Here is a tiny trained network, its code and every weight. The questions are about switching its units off for an input and a class, where a switched-off unit gives its printed mean instead of its output.

import numpy as np


def w(rows, s, z=0):
    codes = np.array(rows[::2]) - 128.0
    scale = np.full(codes.shape[1], s)
    scale[-1] = z or s
    return codes * scale


def norm(h):
    return h / np.sqrt((h * h).mean(-1, keepdims=True) + 1e-5)


def f(y):
    return y / 2 * (1 + np.tanh(0.7978845608 * (y + 0.044715 * y**3)))


def log_softmax(a):
    a = a - a.max(-1, keepdims=True)
    return a - np.log(np.exp(a).sum(-1, keepdims=True))


def net(x, mask):
    res = np.array(x, float).reshape(1, 7) / 4 @ E
    u = 0
    for l in range(4):
        y = f(norm(res) @ A[l][:, :-1].T + A[l][:, -1])
        res = res + np.where(mask[u : u + 5], y, B[l][:, -1]) @ B[l][:, :-1]
        u += 5
    return log_softmax(norm(res)[-1] @ U[:, :-1].T + U[:, -1])


A, B = {}, {}
E = w([
[126,127,119,100,124,115,106,107,113,154,122,131],'x0',
[139,37,245,65,96,230,120,184,99,142,124,189],'x1',
[41,135,159,87,155,86,141,52,245,67,62,170],'x2',
[159,13,78,99,178,91,219,95,2,51,100,82],'x3',
[148,116,127,117,119,98,123,142,142,128,113,137],'x4',
[123,121,122,135,116,130,126,123,128,128,133,135],'x5',
[126,123,124,132,121,131,136,134,132,124,129,126],'x6',
],0.0091)
A[0] = w([
[139,159,80,157,64,82,120,156,126,171,177,108,52],'0.n0',
[132,155,165,129,95,164,1,123,183,74,132,134,119],'0.n1',
[178,245,129,220,102,64,87,90,183,167,161,42,40],'0.n2',
[69,227,171,174,44,146,150,132,141,206,147,182,252],'0.n3',
[137,177,213,177,84,88,68,209,112,237,212,126,27],'0.n4',
],0.0055,0.0042)
B[0] = w([
[199,95,107,216,156,128,133,113,147,159,160,145,152],'0.n0',
[69,210,78,28,141,186,190,62,91,130,141,151,180],'0.n1',
[144,39,151,198,195,120,138,139,88,226,172,98,208],'0.n2',
[246,152,109,95,126,106,91,214,201,136,49,191,254],'0.n3',
[62,74,83,174,119,211,48,144,157,57,2,41,206],'0.n4',
],0.0076,0.006)
A[1] = w([
[144,254,50,158,201,12,140,101,210,173,248,151,6],'1.n0',
[95,195,42,203,120,133,110,160,252,251,121,156,88],'1.n1',
[78,177,128,86,148,91,59,159,81,142,80,150,229],'1.n2',
[107,151,142,29,34,161,247,151,128,176,109,145,223],'1.n3',
[108,140,29,181,193,60,110,116,114,94,147,58,198],'1.n4',
],0.0066,0.0026)
B[1] = w([
[77,102,139,58,81,213,106,123,77,36,89,29,206],'1.n0',
[115,34,231,94,160,102,173,145,65,126,137,133,254],'1.n1',
[137,103,137,210,138,174,196,163,136,6,168,176,162],'1.n2',
[144,182,197,145,196,126,113,211,186,169,99,146,192],'1.n3',
[158,189,85,142,143,125,139,119,168,129,162,254,235],'1.n4',
],0.0098,0.0073)
A[2] = w([
[131,80,204,161,146,90,127,193,76,96,101,111,155],'2.n0',
[124,42,138,202,156,113,116,158,74,244,96,72,5],'2.n1',
[80,50,204,71,138,168,139,125,164,131,62,93,135],'2.n2',
[79,94,158,130,161,109,175,115,161,111,114,138,78],'2.n3',
[93,188,147,107,2,144,8,121,141,132,54,36,80],'2.n4',
],0.0084,0.0028)
B[2] = w([
[145,66,118,185,174,192,154,86,82,168,156,64,235],'2.n0',
[128,114,76,49,203,254,172,93,184,177,178,219,204],'2.n1',
[103,198,161,136,83,35,119,118,63,94,180,117,246],'2.n2',
[102,155,138,41,105,68,124,95,118,128,82,126,166],'2.n3',
[56,169,245,225,107,174,77,174,79,15,32,43,137],'2.n4',
],0.0096,0.011)
A[3] = w([
[170,74,171,52,177,156,169,155,169,182,169,139,128],'3.n0',
[223,170,45,158,61,116,108,198,22,103,171,96,22],'3.n1',
[100,128,57,77,154,102,151,73,198,125,48,125,36],'3.n2',
[40,114,182,141,2,92,77,121,49,81,137,51,2],'3.n3',
[146,121,118,174,129,212,107,239,31,124,98,64,25],'3.n4',
],0.0083,0.0033)
B[3] = w([
[84,148,32,112,133,95,141,94,135,149,145,98,254],'3.n0',
[213,252,210,122,77,59,137,154,142,206,222,180,162],'3.n1',
[70,107,56,190,63,169,99,156,205,147,71,120,174],'3.n2',
[171,5,187,29,99,122,194,66,72,145,82,49,202],'3.n3',
[167,93,111,178,92,161,62,123,194,97,103,115,238],'3.n4',
],0.014,0.0071)
U = w([
[170,35,52,195,203,214,134,90,63,210,200,85,230],'0',
[35,60,226,41,138,34,215,43,34,68,45,33,42],'1',
[205,238,120,186,69,25,174,139,76,178,213,227,87],'2',
[28,126,21,185,58,85,168,57,192,46,25,187,179],'3',
[161,64,202,215,45,230,32,201,195,46,34,61,2],'4',
[50,246,236,66,173,82,112,216,211,128,68,249,28],'5',
],0.012,0.0019)

Each question gives the input, the list of numbers given to net, and the class t.
The units are the neurons (one row each of A and B). Each row of codes is followed by its name. A weight is (code - 128) times the scale printed after its matrix; where a second scale follows, it is the last column's (A, B and U).
mask holds one flag per neuron, layer by layer. A switched-off neuron (its flag False) gives its mean, the last column of its row in B, instead of its output. The means were averaged over made-up inputs and are rounded, as every weight is.
A unit's drop is (log p(t) with every unit on - log p(t) with that unit switched off) / (log p(t) with every unit on - log p(t) with every unit switched off).
The circuit of an input: a set's keep is (log p(t) with only the set's units on - log p(t) with every unit switched off) / (log p(t) with every unit on - log p(t) with every unit switched off). Starting from the 12 units with the biggest drops (on a tie, the unit counted first), units are removed one at a time, each time the one whose removal leaves the highest keep (on an exact tie, the one counted first), for as long as the keep stays at least 0.8.
units of the circuit, in order: the units of the circuit, biggest drop first
k most important neurons: the k neurons with the biggest drops, biggest first
k most important neurons of layer l: the k neurons of layer l with the biggest drops, biggest first
drop when u is switched off: that unit's drop, to one decimal
input [4,0,-2,7,0,6,-1], class 2: units of the circuit, in order => 1.n1; 3.n1
input [5,-6,0,4,-2,2,2], class 2: units of the circuit, in order => 3.n1; 2.n1
input [-2,-7,1,3,-1,-5,2], class 3: most important neuron of layer 3 => 3.n2
input [-4,-4,0,3,-2,-6,-1], class 2: units of the circuit, in order => 2.n1; 3.n1
input [-5,1,4,0,7,2,3], class 5: 2 most important neurons of layer 0 => 0.n4; 0.n2
input [0,-7,1,3,-2,-1,4], class 3: units of the circuit, in order => 1.n4; 1.n0
input [-1,1,1,-5,-8,-2,-8], class 5: 2 most important neurons of layer 0 => 0.n3; 0.n1
input [2,0,0,5,3,1,-5], class 2: 2 most important neurons => 2.n1; 0.n1
input [5,1,-3,0,4,4,2], class 4: 4 most important neurons => 1.n1; 0.n2; 0.n4; 2.n4
input [1,-2,5,1,-5,-8,-7], class 3: 3 most important neurons => 1.n1; 1.n4; 0.n3
input [3,-8,2,-4,-5,-7,-2], class 1: 2 most important neurons => 1.n0; 1.n1
input [-2,4,1,-2,5,-5,-8], class 5: 2 most important neurons => 0.n1; 1.n0
input [-6,0,2,6,6,-2,8], class 3: 4 most important neurons => 1.n1; 2.n2; 1.n0; 3.n2
input [1,0,-7,7,-6,-3,-7], class 2: units of the circuit, in order => 3.n1
input [6,-8,-4,-8,-6,1,-6], class 0: 2 most important neurons => 1.n1; 0.n2
input [8,1,-1,-8,-4,-1,8], class 4: 2 most important neurons => 0.n3; 0.n4
input [-1,4,5,0,-8,-1,-3], class 5: 2 most important neurons of layer 1 => 1.n3; 1.n1
input [-6,-4,0,-7,6,-8,-3], class 0: 3 most important neurons => 1.n1; 0.n2; 0.n3
input [-6,4,-5,0,1,-7,0], class 4: 4 most important neurons => 1.n1; 0.n2; 0.n4; 2.n4
input [0,0,6,1,2,2,-6], class 3: units of the circuit, in order => 3.n2
input [4,0,6,-8,-1,-3,4], class 1: 2 most important neurons of layer 2 => 2.n2; 2.n1
input [-5,0,-1,2,-6,-3,7], class 2: 2 most important neurons => 1.n1; 2.n1
input [-2,4,-1,7,7,-6,-1], class 0: 2 most important neurons of layer 1 => 1.n0; 1.n1
input [-1,6,-7,0,-8,2,-1], class 4: drop when 2.n4 is switched off => 0.2
input [7,-4,2,-1,-6,3,6], class 1: drop when 1.n0 is switched off => 0.6
input [-4,-8,3,-7,1,8,-2], class 1: drop when 1.n1 is switched off => 0.2
input [4,4,-8,-7,3,6,-1], class 4: units of the circuit, in order => 0.n4
input [-2,-6,4,0,-1,8,0], class 1: drop when 1.n0 is switched off => 1.9
